Each row has a name. Each piece below is followed by the name of the row it came from, unless a question asks for something else. Each question is about the rows just above it. Some pieces are copies with a little noise. Places in a row count from 1.

Lovo: [155 147  92 118 113 133 136  84 166  83 184 107 100  80 123 100 161 114
  93 155 153 105 126 102 163 139 145  90 159  84  93  86 115  79 116 172
 137]
Faka: [155 147  92 118 113 133 136  84 166  83 115 107  81  80 123 100 161 114
  93 155 153 105 146 102 163 139 145 133 159 156  93  86 115  79 115 172
 137]
gezed: [155 114  92 118 113 133 136  84 166  83 184 107 100  80 106 100 161 114
  93 155 153 105 126 102 163 139 145  90 159  84  93  86 115  79 116 172
 137]
asked: [155 147  92 118 113 133 136  84 166  83 115 107  81  80 123 100 161 114
  93 155 153 105 146 102 163 139 145 133 159 156  93  86 115  79 115 172
 137]  Faka
asked: [155 114  92 118 113 133 137  83 166  84 184 107 101  80 106 101 161 114
  93 155 153 104 126 102 163 140 144  90 158  84  92  85 115  80 116 172
 136]  gezed
Where do [155 147  92 118 113 133 136  84 166  83 184 107 100  80 123 100 161 114
  93 155 153 105 126 102 163 139 145  90 159  84  93  86 115  79 116 172
 137] appear?  Lovo
Where in the named rows is [81]?  Faka, 13
The row with [155 114  92 118 113 133 136  84 166  83 184 107 100  80 106 100 161 114
  93 155 153 105 126 102 163 139 145  90 159  84  93  86 115  79 116 172
 137] is  gezed

tizad: [120 144  84 136  70 123  89 124 166]
tirib: [ 96 153 161 164  98 106  94  62 113]
bavi: [163 165 118 124  98 175 118 149 130]
til: [113 145 162 119 170 120 164 115  85]
nol: [112 131 144 173 105 109  84  95 141]
Zonap: [140  78 114  63 107 143 173 141 109]
Row and place of [136] in the named rows:  tizad, 4
asked: [113 145 162 120 170 120 164 115  85]  til

Lazek: [137 144 149  99 117 121 147 137 132 148 161 132 141 142 135 160 125 133
 118 128 135 130 128 108 155  97 102 118 115 134 120 136 133 159 109 120
 124 132 103 137 136 141 129 160 144 105 143 105 140]
Moti: [103 158 140 133 120 131 140 132 130 129 165 158 109 113 125 135 133 157
  97 164 119 128 153  83 120 129 144 121 151 131 117 119 122 146  83 123
  95 144 115 155 108 116 135 127 112 134 154 132 111]
segen: [112 137 143 149 124 119 123 112 128 110 116 134 105 136 117 109 142 132
  98 128 117 141 146 121 117 149 162 131 121 123 129 117 126 106 116 129
 120 140 135 119 121 148 134 104 115 144 116 125 131]
Vula: [148 150 154 164 147 136 143 117 128 144 177 166 111 130 125 153 112 163
  93 160 114 117 146 100 135 116 120 113 136 132 129 117 110 147  58 118
  89 141 121 143 101 126 133 113 110 136 142 104 126]
fom: [141 148 125 134 112 127 133 132 116 158 154 125 144 111 145 153 120 169
 124 144 108 121 120  99 136  96 100 126 139 126 134 129 118 156 112 124
 110 129 136 145 103 140 117 127 134 107 155 107 121]
tib: [113 111 114  97 125 116 129 137 145 117  87 124 135 144 118 104 132 113
 135 105 167 142 128 144 152 134 151 138 142 117 122 130 162 110 149 135
 129 130 113 116 149 126 145 152 148 132 104 127 118]
Gon: [153 153 150 167 146 137 142 114 122 142 184 165 126 131 129 158 114 158
  97 155 106 114 144 108 132 114 108 113 131 131 132 123 107 147  59 121
  90 132 128 136  97 132 127 108 115 126 145 121 128]
rori: [ 92 118 111  88 124 117 126 136 144 122  83 124 116 122 128  95 134 119
 129 112 162 134 127 142 129 141 168 143 119 117 120 129 164 109 159 139
 133 131 109 122 161 121 148 154 144 136 106 148 121]
asked: [113 111 114  97 126 117 129 136 145 117  87 123 135 144 119 105 133 113
 135 105 167 142 128 145 152 134 151 137 142 117 122 130 161 110 149 136
 128 130 112 116 149 126 145 152 148 132 104 127 117]  tib
[58] is at row and place  Vula, 35
asked: [140 148 125 135 112 126 132 131 115 158 154 125 144 111 145 153 120 170
 125 144 108 121 119  99 135  96 100 126 139 127 134 129 118 156 112 123
 110 129 137 146 102 140 117 127 134 108 154 107 121]  fom
[138] is at row and place  tib, 28
asked: [137 144 149  99 117 121 147 137 132 148 161 132 141 142 135 160 125 133
 118 128 135 130 128 108 155  97 102 118 115 134 120 136 133 159 109 120
 124 132 103 137 136 141 129 160 144 105 143 105 140]  Lazek

gupod: [127 141 136 124  93 166 118 131 129 134  97 123 115 127 124 120 126 108
 123 161 111 130 128 104 147]
dobo: [131 128 135 123 115 156 105 122 115 128 127 119 112 132 131 100 123 145
 125 143 134 161 110 128 117]
votum: [113 136 137 118 138 156 126 108 106 140 122 139 146 134 111 124 140 132
 125 120 124 162 119 130 107]
Vomel: [116 150 117 116 114 138 134 114 128 125 103 148 121 135 113 125 127 124
 127 142 133 167 137 121 130]
leri: [119 123 149 123 123 166 103 119 103 140 134 121 140 132 122 111 134 142
 125 128 121 146 101 129 103]
Koti: [124 141 140 117 102 141 112 142 136 134 117 129 106 135 131 121 116 134
 138 155 120 122 108 124 136]
seno: [116 150 117 116 128 138 138 114 128 125 103 148 121 135 113 125 127 124
 127 142 133 167 137 121 130]
Vofel: [126 140 146 130  82 176 112 165 125 139 114 114 115 115 135 105 115 146
 121 154  98 126  98 137 155]
vuk: [121 142 140 120 101 132 118 151 141 135 117 131 112 132 131 131 117 131
 140 151 115 104 110 124 143]
Zovoz: [127 141 136 124  93 166 118 131 129 134  97 123 115 127 124 120 126 108
 123 161 111 130 128 122 147]
Kina: [119 151 134 114 142 147 153 118 116 153 118 147 140 129 112 140 139 131
 131 112 116 158 124 151 129]
Depot: [118 151 128 120 153 130 172 127 122 153 122 152 151 122 112 153 141 130
 130  96 112 144 134 158 139]
Which row holds [127 141 136 124  93 166 118 131 129 134  97 123 115 127 124 120 126 108
 123 161 111 130 128 104 147]?  gupod
asked: [112 135 138 118 140 157 125 108 107 140 122 139 147 133 112 124 139 132
 127 121 123 161 118 132 109]  votum
asked: [116 149 118 116 115 138 134 114 128 125 104 148 120 134 114 126 127 124
 127 143 133 167 137 121 130]  Vomel
Where in the named rows is [149]?  leri, 3

Mal: [190  88 147  95 127 171 185]
dilo: [162 124 146 151 126 151 126]
Debev: [175 102 127 133 134 153 141]
Peka: [ 77 185 159 128 143  77 144]
meve: [164 184 139 101 107 152 163]
Zazof: [173  86 132  86 113 155 180]
farag: [ 76 176 157 131 137  76 133]
Bodo: [100 150 106 123 110  99 120]
direg: [109 151 140 124 145 109 142]
midol: [ 91 143 137 103 148  86 158]
sagu: [119 104 114  93 105 110 150]
fuv: [ 86 148 135 153  98  79  92]
Row and place of [157] in the named rows:  farag, 3
Row and place of [190] in the named rows:  Mal, 1
asked: [162 124 147 152 125 151 126]  dilo
asked: [172  86 133  84 113 154 181]  Zazof
asked: [ 77 185 159 127 144  77 145]  Peka
Where in the named rows is [142]?  direg, 7

Zit: [116 131 126  94 136  90  82 140 139  89 133 133 132 148 168 126 174 117
 174 113 148 126 123 136 124 101  80 124 131 128 148 121 132 115 129 130
 134]
Zef: [116 131 126  94 136  90  82 140 139  89 133 133 132 148 168 126 174 117
 174 113 148 126 123  73 128 124 139 137  82 173 128 161  93 128 129 129
 127]
Bot: [116 131 126  94 136  90  82 140 139  89 133 133 132 148 168 126 174 117
 174 113 148 126 123  73 128 124 139 137  82 173 128 161  93 128 157 158
 177]
asked: [115 131 126  93 136  91  82 140 139  89 133 134 132 148 169 126 173 117
 174 113 149 126 123  74 128 124 140 137  83 173 128 161  93 129 128 129
 127]  Zef
asked: [117 130 127  92 134  91  82 139 140  89 132 133 131 147 168 125 174 116
 176 111 146 127 124 137 125 100  80 124 132 128 148 121 131 116 128 130
 134]  Zit
asked: [116 131 126  94 136  90  82 140 139  89 133 133 132 148 168 126 174 117
 174 113 148 126 123  73 128 124 139 137  82 173 128 161  93 128 157 158
 177]  Bot
asked: [117 130 128  95 136  90  82 141 140  89 133 133 131 149 168 127 176 117
 174 110 149 125 123  73 128 124 138 137  82 174 128 162  93 129 156 158
 176]  Bot

telu: [149 109 165  74 152 125 128 133 107 165  71  79  73  93 160 154 144  60
 141 171]
ral: [174  97 103 133 103  89 115  84  97 129 119 107 145 148 125 110 155 112
 148 145]
gize: [150 165 132  84 122 161  91 165 152 122 113 142 112 146 110 111  98 134
 105 136]
asked: [172  97 103 132 103  88 117  86  97 128 118 107 147 146 124 108 153 112
 150 146]  ral
Where in the named rows is [109]?  telu, 2
Row and place of [74] in the named rows:  telu, 4
[161] is at row and place  gize, 6

sove: [123  97 190 159 128 148 131 180 119]
Vuda: [168 141 149 133 139 128 125 133 151]
ves: [136 156 163 124 129 159 128 152 170]
Dig: [112 134 156 123 111 131 136 155 144]
sig: [130 134 142 138 134 135 131 131 157]
leder: [141 141 149 133 139 128 125 133 142]
Where in the named rows is [155]?  Dig, 8
asked: [130 133 142 139 133 134 131 131 157]  sig
Where in the named rows is [144]?  Dig, 9
Where in the named rows is [124]?  ves, 4
Row and place of [112] in the named rows:  Dig, 1
asked: [169 142 148 130 141 130 123 132 152]  Vuda
asked: [124  97 191 159 128 148 131 180 119]  sove

Fozo: [139  84 114 150]
Vazip: [159 138 169 114]
moroz: [ 74 101 180 102]
ven: [ 71 136 173 161]
zuz: [115  92 181  76]
lozug: [144 167 141 160]
Row and place of [139] in the named rows:  Fozo, 1
Row and place of [181] in the named rows:  zuz, 3
Row and place of [161] in the named rows:  ven, 4
asked: [138  84 114 149]  Fozo

